Below is a small trained network, with its code and all its weights. Each question gives an input and a class and asks what happens when units are switched off, that is, made to give their printed mean instead of their output.

import numpy as np


def w(rows, s, z=0):
    codes = np.array(rows[::2]) - 128.0
    scale = np.full(codes.shape[1], s)
    scale[-1] = z or s
    return codes * scale


def f(y):
    return y / 2 * (1 + np.tanh(0.7978845608 * (y + 0.044715 * y**3)))


def log_softmax(a):
    a = a - a.max(-1, keepdims=True)
    return a - np.log(np.exp(a).sum(-1, keepdims=True))


def net(x, mask):
    res = np.array(x, float).reshape(1, 4) / 4 @ E
    y = f(res @ A[0][:, :-1].T + A[0][:, -1])
    res = res + np.where(mask, y, B[0][:, -1]) @ B[0][:, :-1]
    return log_softmax(res[-1] @ U[:, :-1].T + U[:, -1])


A, B = {}, {}
E = w([
[127,127,128,127,128,127,128,128,128,128],'x0',
[102,122,151,54,73,18,80,91,157,222],'x1',
[44,101,16,84,217,132,92,104,124,149],'x2',
[137,253,94,180,158,134,145,123,128,196],'x3',
],0.005)
A[0] = w([
[113,118,111,122,149,123,130,133,122,134,96],'neuron 1',
[153,146,185,139,96,127,132,130,133,121,112],'neuron 2',
[83,98,53,109,168,127,115,121,142,143,115],'neuron 3',
[147,150,199,144,94,125,131,132,136,116,115],'neuron 4',
[132,125,126,128,130,125,132,129,131,130,116],'neuron 5',
[144,142,110,154,154,203,133,124,121,58,6],'neuron 6',
[125,4,154,104,119,112,128,122,123,95,119],'neuron 7',
[92,106,70,114,160,124,121,132,129,137,110],'neuron 8',
[136,238,107,141,138,122,133,127,125,178,149],'neuron 9',
[130,130,127,127,129,130,125,128,127,129,129],'neuron 10',
[118,128,135,100,103,76,118,121,127,173,63],'neuron 11',
[128,196,118,139,139,126,133,124,123,152,135],'neuron 12',
[129,49,139,119,119,126,129,132,128,111,120],'neuron 13',
[102,114,97,117,155,124,129,133,122,134,99],'neuron 14',
[154,150,196,137,91,123,138,137,131,119,114],'neuron 15',
[119,126,137,103,106,81,115,115,129,173,63],'neuron 16',
[130,189,119,140,141,124,138,125,121,155,135],'neuron 17',
[116,127,137,100,102,76,119,121,128,179,65],'neuron 18',
],0.015,0.0014)
B[0] = w([
[150,127,125,124,116,125,133,121,114,135,143],'neuron 1',
[175,127,102,110,122,118,125,98,88,160,182],'neuron 2',
[212,136,114,111,102,113,130,84,70,167,243],'neuron 3',
[181,130,96,109,123,115,123,89,80,165,194],'neuron 4',
[129,127,125,122,134,123,132,124,132,122,127],'neuron 5',
[89,112,143,180,251,112,204,180,168,138,221],'neuron 6',
[57,140,144,105,34,147,56,138,177,89,254],'neuron 7',
[195,138,119,119,107,117,130,99,88,154,207],'neuron 8',
[64,124,150,95,31,140,57,136,172,89,234],'neuron 9',
[133,132,133,130,127,128,126,130,125,123,128],'neuron 10',
[114,124,130,172,209,141,178,161,144,117,200],'neuron 11',
[92,113,141,106,84,132,96,124,143,98,179],'neuron 12',
[80,156,143,118,79,132,91,131,155,117,190],'neuron 13',
[172,133,132,122,113,118,129,116,104,143,166],'neuron 14',
[190,130,98,105,125,116,125,89,78,159,198],'neuron 15',
[114,120,129,167,197,143,181,162,139,117,197],'neuron 16',
[97,112,145,105,87,132,97,127,143,101,176],'neuron 17',
[117,122,131,175,214,143,182,162,141,108,205],'neuron 18',
],0.016,0.0061)
U = w([
[46,133,173,68,32,151,30,129,195,64,206],'0',
[252,135,72,91,117,102,129,39,2,209,162],'1',
[98,104,143,219,245,140,222,218,169,119,2],'2',
],0.0063,0.00072)

Each question gives the input, the list of numbers given to net, and the class t.
The units are the neurons (one row each of A and B). Each row of codes is followed by its name. A weight is (code - 128) times the scale printed after its matrix; where a second scale follows, it is the last column's (A, B and U).
mask holds one flag per neuron, in row order. A switched-off neuron (its flag False) gives its mean, the last column of its row in B, instead of its output. The means were averaged over made-up inputs and are rounded, as every weight is.
A unit's drop is (log p(t) with every unit on - log p(t) with that unit switched off) / (log p(t) with every unit on - log p(t) with every unit switched off).
The circuit of an input: a set's keep is (log p(t) with only the set's units on - log p(t) with every unit switched off) / (log p(t) with every unit on - log p(t) with every unit switched off). Starting from the 12 units with the biggest drops (on a tie, the unit counted first), units are removed one at a time, each time the one whose removal leaves the highest keep (on an exact tie, the one counted first), for as long as the keep stays at least 0.8.
circuit, biggest first: the units of the circuit, biggest drop first
unit that matters most: the unit with the biggest drop
top k neurons: the k neurons with the biggest drops, biggest first
drop of u: that unit's drop, to one decimal
input [-6,6,-7,1], class 1: unit that matters most	neuron 15
input [8,-4,-2,2], class 2: top 3 neurons	[neuron 7; neuron 6; neuron 3]
input [-6,-7,0,7], class 0: top 2 neurons	[neuron 9; neuron 12]
input [2,-6,6,2], class 1: top 3 neurons	[neuron 3; neuron 8; neuron 18]
input [5,6,7,2], class 1: top 2 neurons	[neuron 3; neuron 8]
input [-3,7,-6,3], class 2: top 4 neurons	[neuron 18; neuron 11; neuron 16; neuron 3]
input [-7,7,-7,2], class 1: top 4 neurons	[neuron 15; neuron 4; neuron 2; neuron 6]
input [-7,4,1,3], class 2: top 2 neurons	[neuron 7; neuron 18]
input [-5,-1,4,-3], class 1: top 2 neurons	[neuron 9; neuron 3]
input [0,6,-7,-5], class 1: top 3 neurons	[neuron 15; neuron 4; neuron 2]
input [-6,-5,-7,7], class 0: top 4 neurons	[neuron 9; neuron 3; neuron 12; neuron 17]
input [1,-4,1,-2], class 2: top 2 neurons	[neuron 9; neuron 6]
input [0,-6,6,8], class 0: drop of neuron 9	1.5
input [2,1,-6,-4], class 1: circuit, biggest first	[neuron 15]
input [4,3,-3,0], class 1: drop of neuron 3	-0.4
input [0,-5,-3,7], class 0: drop of neuron 14	0.0
